How the items are linked:
j145: x>j218, n>j513, h>j407, q>j402
j275: x>j622, n>j591, h>j814, q>j600
j600: x>j831, n>j275, h>j269, q>j869
j402: x>j354, n>j145, h>j463, q>j178
j394: x>j572, n>j12, h>j491, q>j692
j712: x>j774, n>j178, h>j678, q>j407
j678: x>j91, n>j298, h>j774, q>j218
j113: x>j591, n>j163, h>j623, q>j334
j998: x>j113, n>j166, h>j587, q>j580
j588: x>j956, n>j19, h>j869, q>j591
j109: x>j145, n>j274, h>j65, q>j527
j506: x>j713, n>j903, h>j604, q>j91
j931: x>j821, n>j151, h>j274, q>j55
j821: x>j712, n>j195, h>j513, q>j65
j736: x>j150, n>j841, h>j379, q>j561
j573: x>j24, n>j150, h>j692, q>j455
j150: x>j491, n>j876, h>j394, q>j573
j876: x>j62, n>j36, h>j12, q>j150
j732: x>j752, n>j93, h>j32, q>j166
j166: x>j163, n>j732, h>j306, q>j998
j466: x>j390, n>j604, h>j294, q>j287
j622: x>j739, n>j492, h>j111, q>j831
j55: x>j65, n>j931, h>j109, q>j112
j561: x>j573, n>j736, h>j848, q>j390
j591: x>j492, n>j588, h>j196, q>j275
j814: x>j111, n>j196, h>j622, q>j269
j282: x>j55, n>j682, h>j691, q>j263
j93: x>j494, n>j297, h>j580, q>j732
j848: x>j692, n>j379, h>j573, q>j36
j306: x>j59, n>j32, h>j163, q>j587
j491: x>j93, n>j62, h>j572, q>j24
j390: x>j455, n>j561, h>j36, q>j414
j580: x>j334, n>j998, h>j494, q>j32
j287: x>j414, n>j466, h>j841, q>j990
j692: x>j180, n>j394, h>j24, q>j428
j294: x>j36, n>j713, h>j390, q>j841
j12: x>j810, n>j455, h>j62, q>j394
j956: x>j282, n>j269, h>j272, q>j492
j407: x>j722, n>j712, h>j218, q>j463
j298: x>j506, n>j463, h>j714, q>j678
j151: x>j195, n>j349, h>j425, q>j931
j995: x>j841, n>j91, h>j287, q>j598
j112: x>j976, n>j55, h>j527, q>j425
j527: x>j402, n>j109, h>j976, q>j195
j196: x>j748, n>j869, h>j492, q>j814
j494: x>j317, n>j587, h>j334, q>j752
j317: x>j814, n>j623, h>j275, q>j19
j455: x>j977, n>j573, h>j428, q>j12
j272: x>j691, n>j831, h>j282, q>j748
j504: x>j274, n>j739, h>j931, q>j691
j425: x>j462, n>j112, h>j195, q>j274
j59: x>j869, n>j592, h>j588, q>j623
j379: x>j394, n>j414, h>j150, q>j848
j598: x>j736, n>j995, h>j990, q>j604
j592: x>j600, n>j334, h>j19, q>j59
j722: x>j287, n>j774, h>j995, q>j903
j869: x>j272, n>j600, h>j956, q>j196
j513: x>j678, n>j462, h>j712, q>j145
j297: x>j587, n>j159, h>j998, q>j93
j111: x>j151, n>j748, h>j739, q>j682
j714: x>j604, n>j354, h>j506, q>j774
j178: x>j714, n>j402, h>j298, q>j712
j463: x>j903, n>j407, h>j354, q>j298
j414: x>j12, n>j390, h>j876, q>j379
j19: x>j269, n>j317, h>j600, q>j588
j274: x>j513, n>j425, h>j821, q>j109
j349: x>j527, n>j691, h>j112, q>j151
j218: x>j995, n>j678, h>j722, q>j354
j195: x>j178, n>j527, h>j462, q>j821
j810: x>j998, n>j977, h>j297, q>j572
j587: x>j623, n>j306, h>j113, q>j494
j977: x>j166, n>j24, h>j159, q>j810
j36: x>j428, n>j848, h>j455, q>j876
j62: x>j297, n>j428, h>j810, q>j491
j682: x>j931, n>j111, h>j504, q>j282
j462: x>j298, n>j976, h>j178, q>j513
j354: x>j598, n>j218, h>j903, q>j714
j691: x>j109, n>j504, h>j55, q>j349
j713: x>j848, n>j990, h>j561, q>j294
j748: x>j349, n>j272, h>j263, q>j111
j65: x>j407, n>j821, h>j145, q>j976
j752: x>j19, n>j494, h>j592, q>j163
j841: x>j876, n>j294, h>j414, q>j736
j428: x>j159, n>j692, h>j977, q>j62
j831: x>j504, n>j622, h>j682, q>j272
j263: x>j112, n>j282, h>j349, q>j739
j774: x>j466, n>j714, h>j91, q>j722
j159: x>j306, n>j180, h>j166, q>j297
j976: x>j463, n>j65, h>j402, q>j462
j24: x>j732, n>j491, h>j180, q>j977
j990: x>j379, n>j287, h>j736, q>j713
j572: x>j580, n>j810, h>j93, q>j180
j91: x>j294, n>j506, h>j466, q>j995
j334: x>j275, n>j113, h>j317, q>j592
j623: x>j196, n>j59, h>j591, q>j317
j163: x>j588, n>j752, h>j59, q>j113
j604: x>j561, n>j598, h>j713, q>j466
j492: x>j263, n>j956, h>j748, q>j622
j32: x>j592, n>j580, h>j752, q>j306
j739: x>j425, n>j263, h>j151, q>j504
j269: x>j682, n>j814, h>j831, q>j956
j180: x>j32, n>j572, h>j732, q>j159
j903: x>j990, n>j722, h>j598, q>j506

The rows follow the links: the fewer symbols apart two items are, the more alike their rows tend to be.

Each row is also shifted at random along 7 hidden directions that mean nothing.

Some items, each with a row of numbers:
j977 [ -44  -16  -16  -15    2  -16    1   16  -17   12   17   10  -10  -14    8   16  -11    0   10   35  -16   10   -6    2  -22   27   10  -27   -3   14   11    1   14  -13    1  -12   -3   25]
j379 [  60   -5  -38   52   -5  -17   14   73  -32  -35  -50    1   34  -15   -7  -11  -44  -18    7   -2  -48   22   -6   21   20  -64  -23  -28  -13  -29   -9   10  -45    5   21   13  -22    2]
j62 [-136  -39  -16  -26   39   45    5  -21  -14   16   26   19   41  -61  -17    0   61  -10  -15   62   21   50  -23   -9  -62  -21   -8  -31   -9  -25   22   17  -15  -11  -13  -26  -15   14]
j752 [  85   23   56  -66  -26  -80  -14  -22   30  -42 -103    5  -60   50   32   37  -61   40   12   13   56  -20   15   16   -4  -30   51   11  -54  -48   14  -24   66  -10  -33   44  -15   33]
j150 [ -51  -17   -8   -6   18  -37   18   13  -32  -18  -40   14   12  -41   24   -9  -17    8   29   52  -25    8  -16   -6  -19   -2   26  -28  -18  -17   15   27    1    7  -12   -1  -32  -13]
j428 [  41  -18  -57   27   -2   55   46   62  -32   39  -23   15   55  -17    9   12   70  -10  -31    3  -45   40  -11    3  -39    1  -19  -33  -45  -31   -4    1  -32  -24   33  -48  -25   36]
j272 [ -26   -3   54   -6   42   73   -4  -61   27    3  -12   34   50  -61  -23  -26   83  -21  -41   20   82   23  -11  -37  -17  -30  -28   33    6  -40   29    9    2    4    0   28   25  -46]
j748 [ -79    2  -39   10  -22   11   43   -7   -7  -22   30   28   -3   -8  -12   -5   -8    7   -5   15  -28  -23   13  -26    9  -21   25   17   -6    7   17    1  -28    1    3  -35  -38  -28]
j841 [ -50    9  -21   23  -17  -10   11   74  -31    8  -64  -12   16   28   26   10   -7    9   12  -15  -35    3  -23   29   -2    1   -2  -33  -37  -28  -33   16   -8  -20   15  -16  -27   34]
j810 [-113  -30    5  -45   29  -11  -14  -36   -3   -9   19   16   -3  -41   -9    7    2    1    8   65   29   26  -11   -6  -44  -17   16  -23   -1   -9   28    9   14   -3  -29    1  -11   11]
j561 [ -65   -5   19  -21   30   38  -11   -9  -11   29  -17   -3   31  -14   11   -6   65    9    2   23   37   17  -45    6  -42   12   -2  -22  -18  -31  -17   37    7  -19  -15  -21  -14   13]
j91 [ -57   -3  -34   55   -2  -11   28   76  -25    0  -63  -28   43   -7   19  -14   -7   -3    1  -24  -70   16    6   18   19  -18  -31  -30  -11  -19  -29    5  -43    9   29   -1   -6    2]
j998 [  90    1  -13  -11  -22    8  -39    6   19   15   92   -5  -36   36  -36   29  -35   -9  -13   -5   16   -5    9   20    6    5  -22   -8   37   44   -6  -23    7  -28    9   -9   29   52]
j976 [ -41  -16   12   35   35    5   -5    8   -6  -19  -73   -9   52  -39   -9  -27   15  -40  -15  -34   -4   58    8    5    7  -56  -39   11   -9  -40   12  -13  -21   43    9   63   22  -31]
j109 [-123  -12  -66   14  -17   12   30    6  -26    5   50   -2   -5   14  -11    2    5   -5    4  -24  -61    3    9   -1   -5    6   23    4  -10   26    2   -5  -36   12   -2  -48  -35   -3]
j306 [  -1   -6  -29   -4  -22    3   10   26    9    7   19    3   -6   12   -9   26  -12    3  -22   14  -15    7   19    9   -5  -17  -11  -19   -4    1    3  -26   -9  -23   16  -19    2   44]
j876 [  53    7   32   -2   10  -45   -5   36  -23  -13 -105    8    7   -8   41    0  -20    1   26   11    4   10  -23   13   -6    6   13  -18  -37  -39    0   18   34    0    1   39   -6    4]
j354 [ -27  -16    6    1   32   -5   -4  -37    3  -14    6  -33   23  -33   -9  -33    8    3   11    6   -5   11    2   -4    0  -26   -6    0   25    0   -6   15  -29   34  -23    5   -2  -39]
j166 [ -27  -15  -43  -27  -20   14   -3    1    8   -9   46    4  -12   20  -36   33  -13    4  -21   18    6   21    7   19  -27  -59   -1  -20  -13   -9    7  -21  -21  -26   -9  -34  -24   56]
j580 [  40    3   -7  -18  -23  -51   33   22   -5   23   -8    5  -35    7   48   23  -22   32   16   32  -47  -33   25  -15   -1   80   34  -16   -7   32    8  -11   36  -10   12  -20    3   17]
j145 [ -49    5  -19    6  -16   65  -56   30   12   10  -18  -28   18   86  -51   32   30  -35  -46 -108   51   66  -20   71  -19  -93  -48    6  -45  -55  -37  -33  -21  -19   -1   11    1   84]
j821 [-106  -10  -43  -19  -12    7    5  -26  -11  -17   22  -10  -12   32  -23    8    2    3    3  -30  -12   15    2   16  -20  -44   33   12  -30  -10    0   -7  -25   13  -33  -31  -49    9]
j159 [ -29   -4  -29   -4  -21   -7   11   46  -18   52   35    6  -22   20   26   35    3    7    3   13  -42   -7    3    5  -16   86    7  -32   -4   41   -6   -9   25  -31   27  -38   11   53]
j298 [ -51    2  -35   23  -15    2   -3   32  -15   43   56  -41  -13   41    9    3    1    5   14  -46  -58  -17    4   16   15   69   -7  -10   24   56  -39   -1  -11    1   14  -38   11   20]
j178 [ -13   -2   50  -50   39   56  -16  -70   17   55  -32  -22   22   10   21   -2  121   14  -14  -30   68   22  -26   -2  -58   40   14   19  -35  -35  -14   11   35    5  -35  -13    2    3]
j195 [  36   21   66  -20    8  -24  -81  -41   14   19   37  -16  -59   50    3    6  -25  -20   29  -62   58  -18  -14   16   21   79    7   35   35   53  -10   -8   73   13  -15   57   59    1]
j494 [   1    4    2   -7  -25  -30  -11   36   21  -41  -72    6   -6   25  -15   30  -54   -3  -26   -3   21   28   21   31    6  -96  -19  -11  -34  -53   10  -40    2  -15    9   44    2   51]
j402 [  60    9   39  -83    7   -1  -62 -114   29   -7   56  -32  -61   67  -22    9    6   25   24  -37   88  -17  -21   21  -26   -7   52   38    0   10  -14    8   36   11  -80  -12  -23    7]
j65 [ -44    1   32   -9   16  -57  -12  -21   -6  -32  -72   -9  -12   -2   21  -12  -32   -6   28  -25    2   12    7    5   10   -9   25   19  -19  -16   15   -6   25   44  -22   57    2  -31]
j591 [  61    5    4  -23   -4   42   32  -45   30    3   19   17    9  -13   -9   -2   49   25  -31   31   30  -19   12  -31  -14  -18   10   19   -5  -17   10   -1  -12  -14   -8  -37  -16  -15]
j504 [ 198   28  -23   59  -39   20   -3   26   -4   28  100    7  -34   44  -11   -4  -22  -26    3  -68  -43  -51   11  -13   63   87  -11   37   51   89  -15  -11   -1    1   44  -12   36  -22]
j831 [  37    3   -1   56    7   72   -8    3   20    9   72   21   35  -36  -47  -22   24  -45  -41  -11   15    5    7  -25   34  -13  -67   23   58   25    9   -7  -35   -2   44   16   50  -32]

In each set, the symbols that take the first to the second take the third to the fourth, perhaps in another order. Give the fourth.
Answer with the item's name.
[ -70  -17  -10    5   22   56  -13  -65   11  -23   92   24   17  -43  -63  -26   21  -32  -18    9   35   15   -5  -26   -1  -53  -15   30   40   12   28    6  -40   19  -15   -2   -1  -47]
to [ -57    7   35   -5   12    7  -41  -23    6    0   -7    8  -11   16  -10    0    4  -29    1  -42   46   16  -13    8    2    8   -4   28    0   -1    8   -8   32   13   -7   45   26   -6]
as [ -54   -3   26  -28   26   -4  -20  -21   -6  -13  -36   -6   14  -11    4  -10   12   13   18   27   44   10  -37   13  -28  -28   12  -15  -16  -38   -8   35    8   -5  -33    4  -26    2]
to j36

[ -30   14   22  -42  -18   17   -2   -9   26   46   16    5  -30   35   19   36   34   28  -21   14   37  -22    2   -1  -23   56   10   -3  -13    7   -7  -15   46  -43    4  -28   15   50]
to [ -77   -4   29  -17   29   31  -12  -27    0   51  -13  -21   15    4   24   -3   77   -2   -3  -31   21   19  -14    1  -29   61   -1   10  -10    0  -12    3   28   11   -8   -1   21    1]
as [ -63   10   -6   -5  -10   13   13   25  -15   68  -24  -32   -5   51   49   18   61   19    3  -51  -31   -7   -9   15  -20   96   16   -6  -34   11  -37    0   27   -8    7  -40   -1   34]
to j180

[  74   -6    1  -17    0  -13   28  -39   21    0   47    6  -14  -33    4   -7   -3   26   -2   55  -12  -33   29  -39    4   24   14    4   33   32   20   -4   -3    2   -5  -23    5  -27]
to [ -50  -12   23   51   35  -22  -32   -5   -8    7   63   -9    2  -53   -7  -39  -34  -52   23  -16  -30    1   13  -22   50   71  -40   15   89   82   16   -1    7   49   28   64   80  -63]
as [-146    6    5   41   -5    3   -6   46  -13   -4  -41   23   15   -3    1    2  -13  -40  -10  -36   -8   22    0    5   21   -1  -26   10  -11   -9   13  -16    9    6   36   47   25   -1]
to j287

[   8  -17   20  -17   28    7   13  -12    3   38    3   10   15  -51   26    2   47    6   -9   51    3   10    6  -28  -29   63   -6  -17   10   13   21    0   27   -5   11   -1   30   -2]
to [  83    7  -10    6  -11   59   44  -17   19   -8  -21   25   32  -11  -16   -5   56    9  -45    2   20   -1   10  -25   -8  -55   -2   24  -29  -47   11   -6  -31  -10    6  -27  -27  -19]
as [-152   -6  -22  -10  -24  -43   46   47   -2  -16  -80   13    2   -5   28   26  -28   24  -12   40  -38    8   28    0  -12  -30   13  -29  -47  -38   18  -25    1  -15   15   -3  -23   33]
to j282

[ 153   15   29   -5    4   -9   63  -46    9  -14  -50   30    5  -40   37  -26   29   29    4   31   -4  -45   19  -61   11   28   44   40  -15  -13   28   14   11   24   -7   -4  -21  -82]
to [ 109   18   25   28   -2   56   -9   -4   11   29   20   20   11    8   -9   -7   47  -28  -25  -47   30   -8   -6  -17   19   38  -25   38   11   13   -1   -6   13   -4   29   15   36  -19]
as [ 112  -25  -22   -9   12   21   34  -37   21  -26   21    9   29  -54  -30  -13   16    6  -31   50   -1   17   30  -27  -14  -73  -11   -1   11  -21   28  -11  -46   10   -8  -17  -16  -23]
to j59

[ -21   -7   15  -18   22   25  -50  -47   19  -10   22  -32    4   19  -40   -8   13  -16   -8  -41   51   31  -12   26  -12  -55  -19   14   11  -13  -13   -4  -12   16  -33   17    9    6]
to [  73   -8  -54   58   -8   12    0   62  -30    6   66   -5   16  -11  -22  -12  -32  -23   11    1  -62   -2  -10   11   26    9  -33  -27   42   43  -19   17  -47   -7   32  -24    3    3]
as [  49    3    2  -15   -4   18   -3  -66   30  -59   47   23   -9  -14  -54  -16  -24    0  -13   21   48  -14    9  -20   15  -95    9   36   20  -13   25    0  -31    7  -29    2  -24  -40]
to j145

[  16  -10    7  -11   11   20   46  -18   22   -3  -43   15   36  -49    6   -6   45   17  -34   47    9   12   23  -33  -19  -36   -8    1  -17  -41   23  -10  -16   -2    6   -6   -5  -17]
to [  46   -1  -49   28  -26   -6   42  -18    4  -46   83   20  -14  -25  -35  -22  -52    6    0   32  -48  -43   35  -37   42  -38   12   19   44   41   21    1  -56   12    4  -33  -26  -57]
as [-129    1   17  -24    2  -13   21  -36   16   25   67   15  -29  -31   22   -3    3   31    9   69   -6  -52   16  -45    1   87   22   -2   43   56   17   10   28  -12    3  -30   19  -23]
to j748

[  26   13   26   26   -4  -63  -53   18   -2  -27  -17  -23  -34   33   -2   -6  -87  -31   30  -65   -8    0   12   27   53    6  -14   19   29   32   -5  -20   25   34    6   80   46   -9]
to [  -3   -3   31   26   33   -3  -43   -3    7    1   27  -35   17  -23  -14  -33  -15  -18   14   -9   10    3   -9    9   27    7  -48   -8   63   28  -21   18  -11   17    4   35   47  -25]
as [ -60   10   -6   12  -14   20   25    0  -13   33   30   22  -11    6   19    1   30   -1    2  -13  -21  -28   -1  -26    6   79   22   21    0   34    5    4   19   -3   17  -25    2  -18]
to j145

[   8   33   21  -27  -43   20  -31    2   36    4    6    8  -42   81  -18   43  -12   12  -28  -30   68  -20   -4   26    3  -23   -2   15  -22  -17  -17  -25   32  -49    3   -2    6   64]
to [ -14   -4  -34  -14  -10   27   -7  -18    0  -13    0  -20    1   47  -29   11   19   -4  -13  -59   10   28   -3   30  -20  -68   11   15  -38  -31  -12  -14  -29   10  -30  -21  -39   24]
as [ -53   -8  -44   30  -17  -21    1   78  -36   23   31    7  -10    4   12   20  -39  -16   16    9  -62    3   -7   16    6   52  -11  -41   10   41   -7    1    2  -21   34  -14    8   39]
to j600

[ -73    7  -17   31  -19   28   28   36    7    0  -12   23   21   -8   -8    4    9   -8  -33    3  -11   -1   13  -12   14  -23  -27    1   -5  -15    7  -13  -22  -16   37   -5    6    3]
to [ -11   22   35  -30  -10    5   -4  -40    7    3  -14   25  -29   28   15    9   21   10    5  -16   46  -25  -13  -13   -6   32   42   36  -28   -8   10    4   45   -4  -18    3  -11  -12]
as [ -21    8   19  -23   -6  -18   33  -35   18  -19  -17   21  -12  -23   17   -5   -3   30    0   47   10  -33   18  -34    2    1   31   15   -4   -8   22    2   10    0   -9   -7  -15  -33]
to j111

[ 157    2  -36  -65  -37  -31   44  -34    0  -11    3    6  -50   41   21   32   -7   58   13   30  -17  -31   15   -3  -36   -3   84   -2  -54   -9    7   -6    9  -13  -44  -70  -75   24]
to [  61  -12   20  -39   20    9   12  -72   33   -2   47    7   -3  -46  -11  -10   23   22  -12   65   31  -14   18  -39  -17   -2    9    8   32   10   27    1    1    3  -22  -15    7  -28]
as [ -94    9  -21  -25  -36   27   14    9   23   -4   -6   13   -8   41  -16   36   10   21  -38    5   26    0    6   13  -20  -54    3   -3  -40  -37   -3  -22   -7  -42    0  -35  -28   55]
to j956

[  85    4  -70   -4  -42  -16   31   42  -36    4   30    4  -30   44   12   23  -25   27   25    3  -61  -27  -12   16  -11   21   48  -25  -33   16  -18   15  -15  -24   -6  -73  -65   34]
to [  89   -8   16  -22    7   -2   13  -14   20  -12  -46    9   13  -20    2    7   12    9  -24   28   23   19   17   -8  -18  -39   -5   -3  -19  -37   20  -18    7   -3   -3   16    4    7]
as [  -7   -2  -18   30   -3   -5   20   16  -19  -12  -38    4   15   -1    6   -9    0  -20    0  -40  -35   17   12   -1   13  -11    4   17  -21   -9   10  -13  -13   29    9   17   -6  -25]
to j722

[  -4  -18  -16   15    6   30   52   35    3   24  -56   14   53  -45   17    6   57    2  -44   31  -26   32   24  -19  -23  -10  -29  -20  -29  -38   16  -22  -18  -10   34  -10    8   14]
to [-100    6  -61  -24  -54  -35   73    5   -3  -25   12   16  -37   22   14   22  -37   56    6   46  -59  -48   32  -18   -2  -16   64   -7  -34    1    9   -7  -23  -19  -12  -76  -74    8]
as [ -71   -5   19  -40   27   26  -21  -56   11   18   30  -31    4    4   -4  -10   49   26    9    7   41   -2  -27    7  -32    6   11   -5    8   -5  -25   28   -2   -2  -42  -33  -16    1]
to j736

[  33   -8   -3    3    1  -49   26   28  -23   38   20    8  -22  -29   51    6  -16   11   30   44  -64  -28   15  -26    5  127   20  -24   24   65   13    4   38    0   24  -10   27   -6]
to [  56  -21   11   17   30    8   24  -23   24  -21    6   12   41  -86  -20  -30    7   -9  -26   60   -3   15   34  -40    9  -42  -39    0   42   -4   35   -9  -32   19   16   26   31  -48]
as [  17  -11    8  -39   14  -12  -21  -31   -6   17   62    8  -29  -11    2   10   -2    7   22   42   17   -8  -14   -6  -25   52   23  -14   21   37   12   13   31  -11  -20  -14    3   12]
to j587

